Here is a tiny trained network, its code and every weight. The questions are about switching its units off for an input and a class, where a switched-off unit gives its printed mean instead of its output.

import numpy as np


def w(rows, s, z=0):
    codes = np.array(rows[::2]) - 128.0
    scale = np.full(codes.shape[1], s)
    scale[-1] = z or s
    return codes * scale


def f(y):
    return y / 2 * (1 + np.tanh(0.7978845608 * (y + 0.044715 * y**3)))


def log_softmax(a):
    a = a - a.max(-1, keepdims=True)
    return a - np.log(np.exp(a).sum(-1, keepdims=True))


def net(x, mask):
    res = np.array(x, float).reshape(1, 7) / 4 @ E
    y = f(res @ A[0][:, :-1].T + A[0][:, -1])
    res = res + np.where(mask, y, B[0][:, -1]) @ B[0][:, :-1]
    return log_softmax(res[-1] @ U[:, :-1].T + U[:, -1])


A, B = {}, {}
E = w([
[125,122,123,128,136,132,123,134,138,140,131,134],'x0',
[79,236,41,207,71,89,114,195,53,134,246,215],'x1',
[129,132,117,142,144,126,107,131,154,143,129,120],'x2',
[165,165,117,38,75,112,213,29,222,234,209,101],'x3',
[70,126,201,86,127,49,37,180,34,193,166,36],'x4',
[136,119,112,106,115,123,138,134,107,119,123,133],'x5',
[127,111,135,117,114,115,144,145,129,125,132,143],'x6',
],0.011)
A[0] = w([
[187,119,62,186,161,188,170,128,152,87,92,210,127],'n0',
[172,178,97,137,142,184,207,86,189,121,136,204,122],'n1',
[207,89,129,108,192,209,193,87,218,66,1,141,143],'n2',
[172,24,139,108,167,157,154,101,196,110,57,137,255],'n3',
[157,190,100,40,57,107,208,54,184,228,208,76,163],'n4',
[174,146,61,184,129,180,184,150,147,80,138,227,96],'n5',
[106,60,185,51,170,112,106,109,140,121,55,63,91],'n6',
[182,62,168,106,108,136,169,3,202,156,83,124,142],'n7',
],0.0088,0.0062)
B[0] = w([
[81,203,93,128,32,161,133,130,135,49,142,80,200],'n0',
[165,193,58,139,155,148,174,139,146,155,96,194,205],'n1',
[32,159,124,77,169,11,138,191,67,133,141,177,241],'n2',
[105,98,146,155,169,95,92,156,87,105,64,152,228],'n3',
[131,116,145,35,113,95,176,91,187,193,180,177,253],'n4',
[112,182,94,167,63,178,105,163,129,86,172,116,200],'n5',
[220,67,161,153,189,175,103,126,143,179,87,78,211],'n6',
[126,137,177,59,102,139,158,97,183,164,217,99,221],'n7',
],0.011,0.022)
U = w([
[40,141,120,154,183,50,60,230,8,81,130,123,212],'0',
[54,133,128,48,90,37,164,116,148,209,178,171,199],'1',
[116,144,56,208,53,242,94,168,125,39,108,98,71],'2',
[208,162,45,116,54,254,237,78,228,172,152,216,25],'3',
[200,33,174,202,213,162,50,127,69,99,25,45,104],'4',
[190,36,225,26,66,189,159,34,205,201,149,22,1],'5',
],0.0091,0.007)

Each question gives the input, the list of numbers given to net, and the class t.
The units are the neurons (one row each of A and B). Each row of codes is followed by its name. A weight is (code - 128) times the scale printed after its matrix; where a second scale follows, it is the last column's (A, B and U).
mask holds one flag per neuron, in row order. A switched-off neuron (its flag False) gives its mean, the last column of its row in B, instead of its output. The means were averaged over made-up inputs and are rounded, as every weight is.
A unit's drop is (log p(t) with every unit on - log p(t) with that unit switched off) / (log p(t) with every unit on - log p(t) with every unit switched off).
The circuit of an input: a set's keep is (log p(t) with only the set's units on - log p(t) with every unit switched off) / (log p(t) with every unit on - log p(t) with every unit switched off). Starting from all 8 units, units are removed one at a time, each time the one whose removal leaves the highest keep (on an exact tie, the one counted first), for as long as the keep stays at least 0.8.
circuit, biggest first: the units of the circuit, biggest drop first
unit that matters most: the unit with the biggest drop
top k neurons: the k neurons with the biggest drops, biggest first
drop of u: that unit's drop, to one decimal
input [0,6,-2,-1,-2,4,5], class 2: unit that matters most	n4
input [7,-2,-7,-1,2,8,4], class 4: circuit, biggest first	(n4, n2)
input [-8,-6,-6,-2,1,-4,-4], class 4: top 2 neurons	(n6, n4)
input [5,4,3,-2,1,-6,-7], class 0: top 2 neurons	(n4, n6)
input [-3,-8,0,0,-4,8,1], class 0: top 2 neurons	(n2, n3)
input [-7,6,3,0,0,3,-4], class 2: top 2 neurons	(n2, n4)
input [3,-6,4,5,1,7,-5], class 5: top 3 neurons	(n6, n7, n1)
input [2,0,3,8,1,7,1], class 5: top 2 neurons	(n2, n7)
input [6,3,0,7,0,1,8], class 3: top 3 neurons	(n2, n3, n1)
input [-7,-8,4,0,1,-3,2], class 4: top 3 neurons	(n6, n3, n4)
input [3,-8,-5,-2,-6,-8,4], class 0: top 2 neurons	(n2, n3)
input [5,1,-5,-2,4,-2,-7], class 0: top 2 neurons	(n4, n6)
input [-4,1,1,-2,-6,5,-7], class 2: top 2 neurons	(n0, n5)
input [-1,-2,-4,-7,-8,-2,0], class 0: circuit, biggest first	(n2)
input [3,-7,0,1,2,-5,-1], class 5: top 2 neurons	(n7, n6)
input [2,-6,3,-1,2,-5,7], class 4: top 2 neurons	(n6, n4)
input [-5,1,3,-6,0,-4,-4], class 2: top 2 neurons	(n2, n3)
input [-1,-6,-7,-1,7,-3,-7], class 4: drop of n4	0.3
input [6,2,-3,5,-1,2,3], class 3: drop of n2	1.3
input [-6,1,-3,3,-4,4,-6], class 3: circuit, biggest first	(n1)
input [-1,0,5,6,4,-1,1], class 5: drop of n1	0.1
input [4,-2,5,2,6,3,-7], class 5: drop of n2	0.1
